Below is a small trained network, with its code and all its weights. Each question gives an input and a target symbol and asks what happens when units are switched off, that is, made to give their printed mean instead of their output.

import numpy as np


def w(rows, s, z=0):
    codes = np.array(rows[::2]) - 128.0
    scale = np.full(codes.shape[1], s)
    scale[-1] = z or s
    return codes * scale


def norm(h):
    return h / np.sqrt((h * h).mean(-1, keepdims=True) + 1e-5)


def f(y):
    return np.maximum(y, 0)


def softmax(a):
    e = np.exp(a - a.max(-1, keepdims=True))
    return e / e.sum(-1, keepdims=True)


def log_softmax(a):
    a = a - a.max(-1, keepdims=True)
    return a - np.log(np.exp(a).sum(-1, keepdims=True))


def net(x, mask):
    ids = ['αβγζημστ'.index(c) for c in x.split()]
    T = len(ids)
    res = E[ids] + P[:T]
    u = 0
    for l in range(2):
        q, k, v = (norm(res) @ M[l].T for M in (Q, K, V))
        z = softmax(np.where(np.tri(T) > 0, q @ k.T / 2**0.5, -1e9)) @ v
        res = res + np.where(mask[u], z, O[l][:, -1]) @ O[l][:, :-1]
        u += 1
        y = f(norm(res) @ A[l][:, :-1].T + A[l][:, -1])
        res = res + np.where(mask[u : u + 8], y, B[l][:, -1]) @ B[l][:, :-1]
        u += 8
    return log_softmax(norm(res)[-1] @ U[:, :-1].T + U[:, -1])


Q, K, V, O, A, B = {}, {}, {}, {}, {}, {}
E = w([
[103,120,176],'α',
[82,13,199],'β',
[116,193,167],'γ',
[34,249,124],'ζ',
[9,126,204],'η',
[156,92,186],'μ',
[111,126,154],'σ',
[186,110,92],'τ',
],0.019)
P = w([
[224,88,2],'0',
[158,148,115],'1',
[155,149,124],'2',
[153,148,140],'3',
[146,148,151],'4',
[145,146,157],'5',
[146,149,166],'6',
[143,151,176],'7',
[146,148,182],'8',
[143,152,185],'9',
[143,158,193],'10',
[139,154,193],'11',
[141,151,188],'12',
],0.0043)
Q[0] = w([
[167,94,244],'0.h0',
[159,177,46],'0.h0',
],0.011)
K[0] = w([
[55,218,255],'0.h0',
[106,103,22],'0.h0',
],0.0072)
V[0] = w([
[3,149,134],'0.h0',
[219,200,143],'0.h0',
],0.0051)
O[0] = w([
[79,103,66,251],'0.h0',
[157,172,255,85],'0.h0',
],0.0098,0.0019)
A[0] = w([
[250,167,136,100],'0.n0',
[162,89,83,118],'0.n1',
[182,86,89,1],'0.n2',
[144,89,81,6],'0.n3',
[150,26,133,224],'0.n4',
[133,143,163,129],'0.n5',
[128,135,154,77],'0.n6',
[40,81,54,31],'0.n7',
],0.013,0.0019)
B[0] = w([
[27,71,50,203],'0.n0',
[100,61,84,160],'0.n1',
[92,132,253,162],'0.n2',
[58,152,157,144],'0.n3',
[224,212,120,254],'0.n4',
[4,115,23,162],'0.n5',
[176,54,203,146],'0.n6',
[101,122,194,213],'0.n7',
],0.0048,0.0064)
Q[1] = w([
[72,131,95],'1.h0',
[121,208,1],'1.h0',
],0.01)
K[1] = w([
[177,3,19],'1.h0',
[72,99,97],'1.h0',
],0.0068)
V[1] = w([
[1,153,193],'1.h0',
[142,177,139],'1.h0',
],0.0056)
O[1] = w([
[118,43,163,254],'1.h0',
[252,38,177,78],'1.h0',
],0.0041,0.0026)
A[1] = w([
[133,127,6,215],'1.n0',
[91,163,64,255],'1.n1',
[109,85,140,235],'1.n2',
[174,43,186,186],'1.n3',
[158,139,68,149],'1.n4',
[174,225,110,192],'1.n5',
[204,125,117,154],'1.n6',
[140,170,167,248],'1.n7',
],0.011,0.0025)
B[1] = w([
[98,153,185,184],'1.n0',
[179,165,159,193],'1.n1',
[129,226,142,237],'1.n2',
[137,186,40,254],'1.n3',
[110,92,184,149],'1.n4',
[147,2,162,158],'1.n5',
[115,178,94,146],'1.n6',
[225,70,161,189],'1.n7',
],0.0084,0.0061)
U = w([
[239,185,59,212],'α',
[14,39,142,213],'β',
[103,124,11,180],'γ',
[135,157,111,3],'ζ',
[128,134,114,53],'η',
[152,120,125,23],'μ',
[139,135,113,42],'σ',
[217,58,211,178],'τ',
],0.011,0.0053)

Each question gives the input, a string of symbols that net reads in full, and the target symbol t.
The units are the heads (2 rows each of Q, K, V and O) and the neurons (one row each of A and B). Each row of codes is followed by its name. A weight is (code - 128) times the scale printed after its matrix; where a second scale follows, it is the last column's (O, A, B and U).
mask holds one flag per unit, layer by layer, with each layer's heads first. A switched-off unit (its flag False) gives its mean, the last column of its rows in O or B, instead of its output. The means were averaged over made-up inputs and are rounded, as every weight is.
A unit's drop is (log p(t) with every unit on - log p(t) with that unit switched off) / (log p(t) with every unit on - log p(t) with every unit switched off).
The circuit of an input: a set's keep is (log p(t) with only the set's units on - log p(t) with every unit switched off) / (log p(t) with every unit on - log p(t) with every unit switched off). Starting from the 12 units with the biggest drops (on a tie, the unit counted first), units are removed one at a time, each time the one whose removal leaves the highest keep (on an exact tie, the one counted first), for as long as the keep stays at least 0.8.
units of the circuit, in order: the units of the circuit, biggest drop first
top k neurons: the k neurons with the biggest drops, biggest first
top k neurons in layer l: the k neurons of layer l with the biggest drops, biggest first
drop when u is switched off: that unit's drop, to one decimal
input β β τ τ α σ, target τ: top neuron in layer 0 => (0.n0)
input τ η ζ, target τ: units of the circuit, in order => (0.h0 1.n5 1.n3 1.n7)
input α τ β γ γ β η β τ η τ γ, target τ: top 2 neurons in layer 1 => (1.n5 1.n7)
input σ β η ζ σ, target β: top 2 neurons in layer 0 => (0.n4 0.n7)
input σ τ β γ ζ σ, target β: top 3 neurons in layer 0 => (0.n4 0.n5 0.n6)
input τ β τ, target τ: top 4 neurons in layer 1 => (1.n3 1.n4 1.n0 1.n1)
input μ ζ η β μ η μ τ α ζ β ζ β, target α: top 4 neurons => (0.n4 1.n3 1.n2 0.n0)
input ζ β τ τ β σ, target τ: top 3 neurons => (1.n3 1.n7 0.n0)
input ζ γ α β, target τ: top 4 neurons => (0.n0 0.n4 1.n1 1.n6)
input τ μ τ, target τ: top 3 neurons => (1.n3 0.n7 1.n4)
input η β α β η μ β β τ β γ β τ, target β: top 2 neurons in layer 0 => (0.n0 0.n3)
input μ τ β α β, target α: drop when 1.n7 is switched off => -0.2
input β τ η α σ β β β τ, target β: drop when 0.n2 is switched off => 0.0
input ζ β η γ μ ζ τ γ ζ β, target τ: drop when 0.h0 is switched off => 0.3
input β τ β, target γ: top neuron in layer 1 => (1.n3)
